Here is a tiny trained network, its code and every weight. The questions are about switching its units off for an input and a class, where a switched-off unit gives its printed mean instead of its output.

import numpy as np


def w(rows, s, z=0):
    codes = np.array(rows[::2]) - 128.0
    scale = np.full(codes.shape[1], s)
    scale[-1] = z or s
    return codes * scale


def norm(h):
    return h / np.sqrt((h * h).mean(-1, keepdims=True) + 1e-5)


def f(y):
    return y / 2 * (1 + np.tanh(0.7978845608 * (y + 0.044715 * y**3)))


def log_softmax(a):
    a = a - a.max(-1, keepdims=True)
    return a - np.log(np.exp(a).sum(-1, keepdims=True))


def net(x, mask):
    res = np.array(x, float).reshape(1, 5) / 4 @ E
    u = 0
    for l in range(2):
        y = f(norm(res) @ A[l][:, :-1].T + A[l][:, -1])
        res = res + np.where(mask[u : u + 13], y, B[l][:, -1]) @ B[l][:, :-1]
        u += 13
    return log_softmax(norm(res)[-1] @ U[:, :-1].T + U[:, -1])


A, B = {}, {}
E = w([
[144,103,178,154,203],'x0',
[122,168,71,222,135],'x1',
[118,150,116,112,150],'x2',
[239,120,31,74,168],'x3',
[46,2,43,120,157],'x4',
],0.0063)
A[0] = w([
[109,135,54,255,161,95],'L0N1',
[226,84,106,118,109,41],'L0N2',
[180,140,169,156,109,88],'L0N3',
[113,112,192,183,155,54],'L0N4',
[177,70,180,144,183,101],'L0N5',
[23,162,186,153,142,141],'L0N6',
[94,167,48,94,6,144],'L0N7',
[140,111,157,188,251,15],'L0N8',
[182,189,142,172,122,80],'L0N9',
[219,133,63,124,201,78],'L0N10',
[117,121,184,36,136,161],'L0N11',
[65,68,72,139,133,6],'L0N12',
[145,194,75,250,139,84],'L0N13',
],0.0098,0.0018)
B[0] = w([
[100,63,144,53,102,239],'L0N1',
[95,162,28,142,133,177],'L0N2',
[114,186,149,120,150,169],'L0N3',
[138,126,113,179,125,176],'L0N4',
[196,94,142,130,142,174],'L0N5',
[156,132,11,197,56,255],'L0N6',
[254,58,220,220,189,231],'L0N7',
[223,64,221,186,146,189],'L0N8',
[85,187,187,96,157,202],'L0N9',
[117,143,55,227,55,244],'L0N10',
[130,89,119,64,67,209],'L0N11',
[83,153,140,117,201,209],'L0N12',
[159,82,137,29,59,242],'L0N13',
],0.013,0.0044)
A[1] = w([
[239,90,97,109,133,147],'L1N1',
[116,47,94,162,126,143],'L1N2',
[163,79,118,61,77,122],'L1N3',
[135,160,82,155,131,127],'L1N4',
[55,146,95,213,83,117],'L1N5',
[129,239,189,117,137,101],'L1N6',
[145,71,125,18,101,254],'L1N7',
[199,129,180,190,156,149],'L1N8',
[79,117,231,169,105,156],'L1N9',
[203,148,105,58,225,80],'L1N10',
[36,80,121,109,254,117],'L1N11',
[128,179,158,80,102,135],'L1N12',
[134,66,209,112,106,70],'L1N13',
],0.011,0.0016)
B[1] = w([
[70,146,167,181,167,254],'L1N1',
[198,229,200,59,117,249],'L1N2',
[18,168,136,144,157,228],'L1N3',
[132,103,108,150,56,151],'L1N4',
[154,167,9,186,147,199],'L1N5',
[181,76,79,23,180,193],'L1N6',
[41,155,95,107,84,240],'L1N7',
[100,70,184,114,192,218],'L1N8',
[128,131,62,144,128,170],'L1N9',
[137,104,84,189,29,150],'L1N10',
[221,101,138,5,138,185],'L1N11',
[107,80,133,58,142,171],'L1N12',
[83,158,104,191,148,201],'L1N13',
],0.012,0.0058)
U = w([
[163,147,41,184,106,199],'0',
[173,103,111,30,167,228],'1',
[6,131,128,112,92,9],'2',
[148,85,180,182,183,33],'3',
],0.014,0.0015)

Each question gives the input, the list of numbers given to net, and the class t.
The units are the neurons (one row each of A and B). Each row of codes is followed by its name. A weight is (code - 128) times the scale printed after its matrix; where a second scale follows, it is the last column's (A, B and U).
mask holds one flag per neuron, layer by layer. A switched-off neuron (its flag False) gives its mean, the last column of its row in B, instead of its output. The means were averaged over made-up inputs and are rounded, as every weight is.
A unit's drop is (log p(t) with every unit on - log p(t) with that unit switched off) / (log p(t) with every unit on - log p(t) with every unit switched off).
The circuit of an input: a set's keep is (log p(t) with only the set's units on - log p(t) with every unit switched off) / (log p(t) with every unit on - log p(t) with every unit switched off). Starting from the 12 units with the biggest drops (on a tie, the unit counted first), units are removed one at a time, each time the one whose removal leaves the highest keep (on an exact tie, the one counted first), for as long as the keep stays at least 0.8.
units of the circuit, in order: the units of the circuit, biggest drop first
most important unit: the unit with the biggest drop
k most important neurons: the k neurons with the biggest drops, biggest first
top k neurons in layer l: the k neurons of layer l with the biggest drops, biggest first
input [-6,6,-3,3,-2], class 2: most important unit	L0N13
input [4,4,-2,-7,7], class 0: top 4 neurons in layer 0	(L0N6; L0N4; L0N7; L0N9)
input [3,8,-3,6,1], class 2: 3 most important neurons	(L0N13; L0N1; L0N6)
input [-5,4,-1,5,6], class 1: 2 most important neurons	(L0N6; L0N12)
input [-1,3,-4,-5,7], class 1: 3 most important neurons	(L0N12; L1N11; L0N10)
input [1,-4,-6,4,-4], class 0: top 4 neurons in layer 0	(L0N2; L0N13; L0N10; L0N1)
input [6,6,-7,3,1], class 2: 2 most important neurons	(L0N1; L0N13)
input [6,-4,4,4,5], class 3: top 2 neurons in layer 1	(L1N1; L1N6)
input [8,-5,-4,7,-6], class 3: 4 most important neurons	(L0N5; L0N6; L1N8; L0N8)
input [1,-1,0,1,1], class 0: top 2 neurons in layer 0	(L0N7; L0N10)
input [-5,-7,2,0,-6], class 2: 2 most important neurons	(L0N11; L1N7)
input [0,-4,4,-5,-6], class 1: top 3 neurons in layer 1	(L1N6; L1N12; L1N13)
input [6,4,3,-4,5], class 3: 2 most important neurons	(L0N8; L0N6)
input [-6,-8,-3,0,-4], class 2: most important unit	L0N11
input [-7,1,-2,-7,-8], class 1: top 2 neurons in layer 0	(L0N10; L0N9)
input [7,4,-4,-8,2], class 0: 2 most important neurons	(L0N6; L0N7)
input [-6,7,-7,0,0], class 2: 3 most important neurons	(L0N13; L0N1; L1N7)
input [-2,1,-8,-1,4], class 1: units of the circuit, in order	(L1N11; L0N12)
input [-7,6,0,-6,0], class 3: 2 most important neurons	(L0N7; L0N11)
input [-1,-1,-5,6,-5], class 0: most important unit	L0N10
input [6,7,7,2,3], class 2: 2 most important neurons	(L0N1; L0N13)
input [-7,-3,8,5,-1], class 3: 2 most important neurons	(L0N7; L0N6)
input [6,-7,8,3,-4], class 2: top 2 neurons in layer 0	(L0N11; L0N7)
